Here is a tiny trained network, its code and every weight. The questions are about switching its units off for an input and a class, where a switched-off unit gives its printed mean instead of its output.

import numpy as np


def w(rows, s, z=0):
    codes = np.array(rows[::2]) - 128.0
    scale = np.full(codes.shape[1], s)
    scale[-1] = z or s
    return codes * scale


def f(y):
    return y / 2 * (1 + np.tanh(0.7978845608 * (y + 0.044715 * y**3)))


def log_softmax(a):
    a = a - a.max(-1, keepdims=True)
    return a - np.log(np.exp(a).sum(-1, keepdims=True))


def net(x, mask):
    res = np.array(x, float).reshape(1, 3) / 4 @ E
    y = f(res @ A[0][:, :-1].T + A[0][:, -1])
    res = res + np.where(mask, y, B[0][:, -1]) @ B[0][:, :-1]
    return log_softmax(res[-1] @ U[:, :-1].T + U[:, -1])


A, B = {}, {}
E = w([
[23,142,86,49,42,54,102],'x0',
[149,15,74,112,137,197,66],'x1',
[5,173,38,201,104,221,126],'x2',
],0.011)
A[0] = w([
[202,63,95,138,37,179,2,190],'n1',
[158,111,188,201,150,198,110,180],'n2',
[91,185,50,149,121,214,139,147],'n3',
[93,240,144,120,156,135,164,131],'n4',
[144,117,113,142,207,142,143,164],'n5',
[100,93,131,5,62,88,142,149],'n6',
[95,149,231,162,108,82,158,97],'n7',
[218,163,112,159,135,175,133,92],'n8',
[140,209,154,157,67,124,164,89],'n9',
[122,121,194,165,234,164,45,69],'n10',
[40,203,106,195,141,174,147,123],'n11',
[185,162,118,187,182,174,129,130],'n12',
[116,71,136,156,74,130,170,255],'n13',
[106,114,201,199,176,196,123,79],'n14',
[53,162,149,91,61,91,98,158],'n15',
[241,117,238,15,89,80,101,138],'n16',
[129,194,178,168,86,104,189,135],'n17',
[107,207,71,42,81,153,73,96],'n18',
[104,105,68,71,12,118,129,105],'n19',
[94,167,99,135,83,241,149,84],'n20',
[152,153,138,180,166,167,205,77],'n21',
[97,48,129,101,131,193,108,90],'n22',
[186,35,24,96,71,178,106,130],'n23',
],0.0081,0.008)
B[0] = w([
[106,80,180,96,155,51,209,212],'n1',
[128,173,157,131,62,63,180,202],'n2',
[176,60,70,173,111,171,172,214],'n3',
[42,38,145,110,180,103,105,181],'n4',
[68,217,147,118,124,143,133,168],'n5',
[118,162,140,205,42,91,120,194],'n6',
[129,72,112,42,187,148,72,166],'n7',
[178,172,185,109,82,58,34,163],'n8',
[135,41,163,33,114,79,45,160],'n9',
[179,140,190,92,82,124,44,159],'n10',
[173,64,72,171,110,146,132,214],'n11',
[172,167,192,159,76,57,116,183],'n12',
[62,167,186,165,175,171,255,190],'n13',
[144,143,137,133,87,83,34,162],'n14',
[160,115,134,186,110,35,155,202],'n15',
[202,51,23,224,94,236,160,248],'n16',
[39,72,152,21,235,87,116,183],'n17',
[178,157,104,147,81,72,85,176],'n18',
[188,235,181,151,121,65,36,185],'n19',
[209,49,102,131,87,175,67,184],'n20',
[177,121,194,117,118,51,40,161],'n21',
[125,67,185,23,150,130,73,162],'n22',
[64,119,209,55,168,44,116,199],'n23',
],0.0064,0.014)
U = w([
[203,39,83,175,100,162,134,70],'0',
[168,219,161,147,70,61,97,73],'1',
[95,46,157,28,181,94,123,93],'2',
[114,153,134,175,141,125,244,253],'3',
[109,223,93,62,158,211,78,40],'4',
],0.012,0.0075)

Each question gives the input, the list of numbers given to net, and the class t.
The units are the neurons (one row each of A and B). Each row of codes is followed by its name. A weight is (code - 128) times the scale printed after its matrix; where a second scale follows, it is the last column's (A, B and U).
mask holds one flag per neuron, in row order. A switched-off neuron (its flag False) gives its mean, the last column of its row in B, instead of its output. The means were averaged over made-up inputs and are rounded, as every weight is.
A unit's drop is (log p(t) with every unit on - log p(t) with that unit switched off) / (log p(t) with every unit on - log p(t) with every unit switched off).
The circuit of an input: a set's keep is (log p(t) with only the set's units on - log p(t) with every unit switched off) / (log p(t) with every unit on - log p(t) with every unit switched off). Starting from the 12 units with the biggest drops (on a tie, the unit counted first), units are removed one at a time, each time the one whose removal leaves the highest keep (on an exact tie, the one counted first), for as long as the keep stays at least 0.8.
units of the circuit, in order: the units of the circuit, biggest drop first
most important unit: the unit with the biggest drop
k most important neurons: the k neurons with the biggest drops, biggest first
drop of u: that unit's drop, to one decimal
input [3,1,0], class 3: most important unit => n8
input [-6,-3,8], class 0: 2 most important neurons => [n3; n11]
input [-1,-5,4], class 2: units of the circuit, in order => [n17; n4]
input [-3,-5,5], class 0: 3 most important neurons => [n11; n23; n3]
input [8,8,2], class 1: 2 most important neurons => [n19; n6]
input [-3,7,-6], class 2: 3 most important neurons => [n23; n1; n3]
input [-7,-8,-2], class 2: 2 most important neurons => [n17; n7]
input [-5,-8,8], class 0: 3 most important neurons => [n11; n3; n20]
input [-4,-3,3], class 1: 2 most important neurons => [n16; n21]
input [1,7,-4], class 2: drop of n23 => 0.2
input [-1,6,4], class 2: drop of n23 => 0.2
input [-2,1,3], class 3: drop of n5 => 0.0
